Below is a small trained network, with its code and all its weights. Each question gives an input and a class and asks what happens when units are switched off, that is, made to give their printed mean instead of their output.

import numpy as np


def w(rows, s, z=0):
    codes = np.array(rows[::2]) - 128.0
    scale = np.full(codes.shape[1], s)
    scale[-1] = z or s
    return codes * scale


def norm(h):
    return h / np.sqrt((h * h).mean(-1, keepdims=True) + 1e-5)


def f(y):
    return np.maximum(y, 0)


def log_softmax(a):
    a = a - a.max(-1, keepdims=True)
    return a - np.log(np.exp(a).sum(-1, keepdims=True))


def net(x, mask):
    res = np.array(x, float).reshape(1, 2) / 4 @ E
    u = 0
    for l in range(2):
        y = f(norm(res) @ A[l][:, :-1].T + A[l][:, -1])
        res = res + np.where(mask[u : u + 11], y, B[l][:, -1]) @ B[l][:, :-1]
        u += 11
    return log_softmax(norm(res)[-1] @ U[:, :-1].T + U[:, -1])


A, B = {}, {}
E = w([
[148,145,44,156,156,165,150],'x0',
[57,127,93,12,59,122,89],'x1',
],0.011)
A[0] = w([
[100,139,195,146,202,112,151,155],'0.n1',
[115,168,78,201,163,99,217,105],'0.n2',
[84,125,57,26,96,75,137,152],'0.n3',
[184,133,66,55,100,206,126,66],'0.n4',
[142,187,11,115,131,168,103,24],'0.n5',
[56,150,255,186,95,44,161,97],'0.n6',
[211,183,185,113,115,210,222,88],'0.n7',
[98,97,170,242,141,96,79,82],'0.n8',
[187,133,190,118,216,139,142,170],'0.n9',
[146,124,131,138,190,125,139,125],'0.n10',
[194,70,231,107,163,102,125,2],'0.n11',
],0.008,0.0041)
B[0] = w([
[52,152,119,51,51,195,197,215],'0.n1',
[155,86,97,89,77,82,36,222],'0.n2',
[123,176,252,143,254,116,142,254],'0.n3',
[113,131,79,140,182,188,195,186],'0.n4',
[108,187,92,103,94,234,176,201],'0.n5',
[25,146,182,129,225,76,226,254],'0.n6',
[107,72,124,98,171,71,76,188],'0.n7',
[100,177,100,101,73,212,108,212],'0.n8',
[52,182,101,190,136,53,172,236],'0.n9',
[123,154,168,112,140,129,51,183],'0.n10',
[86,184,23,191,52,105,191,201],'0.n11',
],0.0067,0.0068)
A[1] = w([
[125,84,48,100,153,9,120,182],'1.n1',
[153,186,87,86,79,57,163,131],'1.n2',
[148,108,97,196,72,161,17,111],'1.n3',
[111,84,104,147,75,104,177,68],'1.n4',
[83,90,253,160,160,27,70,183],'1.n5',
[193,94,39,228,112,125,95,111],'1.n6',
[70,166,206,57,132,56,203,152],'1.n7',
[198,22,76,56,35,145,165,94],'1.n8',
[87,115,151,205,181,219,197,98],'1.n9',
[120,131,160,174,5,149,220,2],'1.n10',
[152,66,165,127,124,176,129,45],'1.n11',
],0.0078,0.0026)
B[1] = w([
[85,160,157,196,182,145,114,146],'1.n1',
[130,116,120,185,132,123,151,146],'1.n2',
[160,17,208,229,206,91,129,151],'1.n3',
[62,135,100,172,110,100,201,139],'1.n4',
[205,127,158,42,47,89,102,194],'1.n5',
[136,63,254,99,150,93,85,171],'1.n6',
[206,79,101,162,76,115,98,246],'1.n7',
[153,41,185,113,75,150,89,133],'1.n8',
[81,164,41,92,120,118,131,190],'1.n9',
[62,139,78,202,98,173,164,152],'1.n10',
[140,183,127,147,135,140,155,128],'1.n11',
],0.0077,0.012)
U = w([
[173,99,47,135,47,141,127,42],'0',
[40,189,85,185,45,74,201,212],'1',
[140,75,189,216,202,104,73,179],'2',
[158,134,220,16,64,76,111,180],'3',
[86,198,33,63,185,235,161,200],'4',
[153,135,116,133,80,177,132,3],'5',
[179,39,62,124,121,254,84,94],'6',
],0.014,0.0053)

Each question gives the input, the list of numbers given to net, and the class t.
The units are the neurons (one row each of A and B). Each row of codes is followed by its name. A weight is (code - 128) times the scale printed after its matrix; where a second scale follows, it is the last column's (A, B and U).
mask holds one flag per neuron, layer by layer. A switched-off neuron (its flag False) gives its mean, the last column of its row in B, instead of its output. The means were averaged over made-up inputs and are rounded, as every weight is.
A unit's drop is (log p(t) with every unit on - log p(t) with that unit switched off) / (log p(t) with every unit on - log p(t) with every unit switched off).
The circuit of an input: a set's keep is (log p(t) with only the set's units on - log p(t) with every unit switched off) / (log p(t) with every unit on - log p(t) with every unit switched off). Starting from the 12 units with the biggest drops (on a tie, the unit counted first), units are removed one at a time, each time the one whose removal leaves the highest keep (on an exact tie, the one counted first), for as long as the keep stays at least 0.8.
circuit, biggest first: the units of the circuit, biggest drop first
top k neurons: the k neurons with the biggest drops, biggest first
top k neurons in layer l: the k neurons of layer l with the biggest drops, biggest first
drop when u is switched off: that unit's drop, to one decimal
input [0,1], class 3: circuit, biggest first	(0.n3; 1.n5)
input [5,0], class 6: circuit, biggest first	(0.n6; 0.n9)
input [-4,0], class 1: circuit, biggest first	(0.n11)
input [2,-4], class 2: top 3 neurons	(0.n3; 0.n6; 0.n2)
input [2,8], class 4: top 3 neurons	(0.n4; 1.n5; 1.n6)
input [1,-3], class 2: top 2 neurons	(0.n2; 0.n3)
input [1,4], class 4: top 2 neurons in layer 0	(0.n4; 0.n2)
input [6,-1], class 2: top 2 neurons	(0.n2; 0.n6)
input [1,-1], class 2: top 2 neurons	(0.n3; 0.n6)
input [2,-2], class 2: top 2 neurons	(0.n6; 0.n3)
input [1,3], class 4: drop when 0.n4 is switched off	0.8
input [6,-2], class 2: drop when 0.n2 is switched off	0.2
input [3,-4], class 2: drop when 0.n3 is switched off	0.1
input [5,1], class 4: top neuron	(1.n7)
